Here is a tiny trained network, its code and every weight. The questions are about switching its units off for an input and a class, where a switched-off unit gives its printed mean instead of its output.

import numpy as np


def w(rows, s, z=0):
    codes = np.array(rows[::2]) - 128.0
    scale = np.full(codes.shape[1], s)
    scale[-1] = z or s
    return codes * scale


def f(y):
    return y / 2 * (1 + np.tanh(0.7978845608 * (y + 0.044715 * y**3)))


def log_softmax(a):
    a = a - a.max(-1, keepdims=True)
    return a - np.log(np.exp(a).sum(-1, keepdims=True))


def net(x, mask):
    res = np.array(x, float).reshape(1, 3) / 4 @ E
    y = f(res @ A[0][:, :-1].T + A[0][:, -1])
    res = res + np.where(mask, y, B[0][:, -1]) @ B[0][:, :-1]
    return log_softmax(res[-1] @ U[:, :-1].T + U[:, -1])


A, B = {}, {}
E = w([
[32,59,33,118],'x0',
[251,129,2,152],'x1',
[39,250,123,244],'x2',
],0.0082)
A[0] = w([
[28,83,45,73,90],'n1',
[168,65,152,23,100],'n2',
[102,123,177,146,163],'n3',
[120,224,74,201,93],'n4',
[129,173,107,83,37],'n5',
[204,221,196,111,87],'n6',
[79,154,113,178,71],'n7',
[155,116,132,114,63],'n8',
[84,140,182,84,159],'n9',
[57,116,199,87,61],'n10',
[121,206,152,199,77],'n11',
[126,112,136,137,59],'n12',
[87,152,171,72,160],'n13',
[76,92,49,127,125],'n14',
[167,167,84,81,79],'n15',
[212,158,55,160,149],'n16',
[77,189,147,195,118],'n17',
[176,143,166,148,52],'n18',
[193,131,239,182,65],'n19',
[174,116,163,51,71],'n20',
[114,151,147,89,254],'n21',
[158,174,183,100,73],'n22',
[170,130,51,141,101],'n23',
[78,93,233,136,115],'n24',
[156,45,159,102,63],'n25',
[90,236,87,137,95],'n26',
[188,58,146,17,106],'n27',
[254,210,237,114,125],'n28',
[210,138,38,186,126],'n29',
[198,176,57,93,67],'n30',
[87,109,196,56,105],'n31',
],0.0097,0.008)
B[0] = w([
[28,80,93,102,211],'n1',
[170,107,100,194,228],'n2',
[146,161,129,112,179],'n3',
[170,82,128,190,219],'n4',
[132,73,136,110,108],'n5',
[63,85,104,97,196],'n6',
[158,42,110,127,162],'n7',
[140,78,131,121,121],'n8',
[137,154,166,95,198],'n9',
[142,38,172,67,183],'n10',
[165,68,99,153,191],'n11',
[125,62,128,107,109],'n12',
[143,159,159,104,190],'n13',
[58,128,107,116,192],'n14',
[144,86,150,111,142],'n15',
[133,165,190,71,235],'n16',
[182,104,124,176,215],'n17',
[115,51,126,103,131],'n18',
[87,64,104,90,175],'n19',
[156,61,105,145,172],'n20',
[120,254,143,157,236],'n21',
[102,75,129,102,146],'n22',
[123,116,169,89,183],'n23',
[163,100,165,32,209],'n24',
[155,58,126,155,171],'n25',
[166,83,114,165,193],'n26',
[171,123,108,211,248],'n27',
[41,141,86,128,254],'n28',
[153,144,166,42,237],'n29',
[156,71,169,92,178],'n30',
[171,94,156,101,192],'n31',
],0.027,0.0081)
U = w([
[197,119,241,43,111],'0',
[209,74,125,194,82],'1',
[28,82,90,91,74],'2',
[160,254,177,140,253],'3',
],0.0093,0.0051)

Each question gives the input, the list of numbers given to net, and the class t.
The units are the neurons (one row each of A and B). Each row of codes is followed by its name. A weight is (code - 128) times the scale printed after its matrix; where a second scale follows, it is the last column's (A, B and U).
mask holds one flag per neuron, in row order. A switched-off neuron (its flag False) gives its mean, the last column of its row in B, instead of its output. The means were averaged over made-up inputs and are rounded, as every weight is.
A unit's drop is (log p(t) with every unit on - log p(t) with that unit switched off) / (log p(t) with every unit on - log p(t) with every unit switched off).
The circuit of an input: a set's keep is (log p(t) with only the set's units on - log p(t) with every unit switched off) / (log p(t) with every unit on - log p(t) with every unit switched off). Starting from the 12 units with the biggest drops (on a tie, the unit counted first), units are removed one at a time, each time the one whose removal leaves the highest keep (on an exact tie, the one counted first), for as long as the keep stays at least 0.8.
circuit, biggest first: the units of the circuit, biggest drop first
top k neurons: the k neurons with the biggest drops, biggest first
drop of u: that unit's drop, to one decimal
input [-7,5,-2], class 2: circuit, biggest first	(n28)
input [-6,3,6], class 1: top 3 neurons	(n4; n17; n11)
input [7,7,2], class 0: top 3 neurons	(n29; n16; n28)
input [-7,3,-6], class 2: top 2 neurons	(n28; n6)
input [3,3,3], class 3: top 2 neurons	(n24; n10)
input [-7,5,-8], class 1: top 2 neurons	(n27; n2)
input [8,-5,-7], class 2: top 2 neurons	(n1; n14)
input [5,6,2], class 0: drop of n29	0.3
input [7,5,-2], class 2: top 2 neurons	(n1; n14)
input [4,-1,3], class 2: drop of n2	0.3
input [2,3,-2], class 3: drop of n29	0.0
input [-1,-5,-6], class 1: top 2 neurons	(n27; n2)
input [-7,5,-6], class 2: top 2 neurons	(n28; n6)
input [6,-8,7], class 0: circuit, biggest first	(n24)
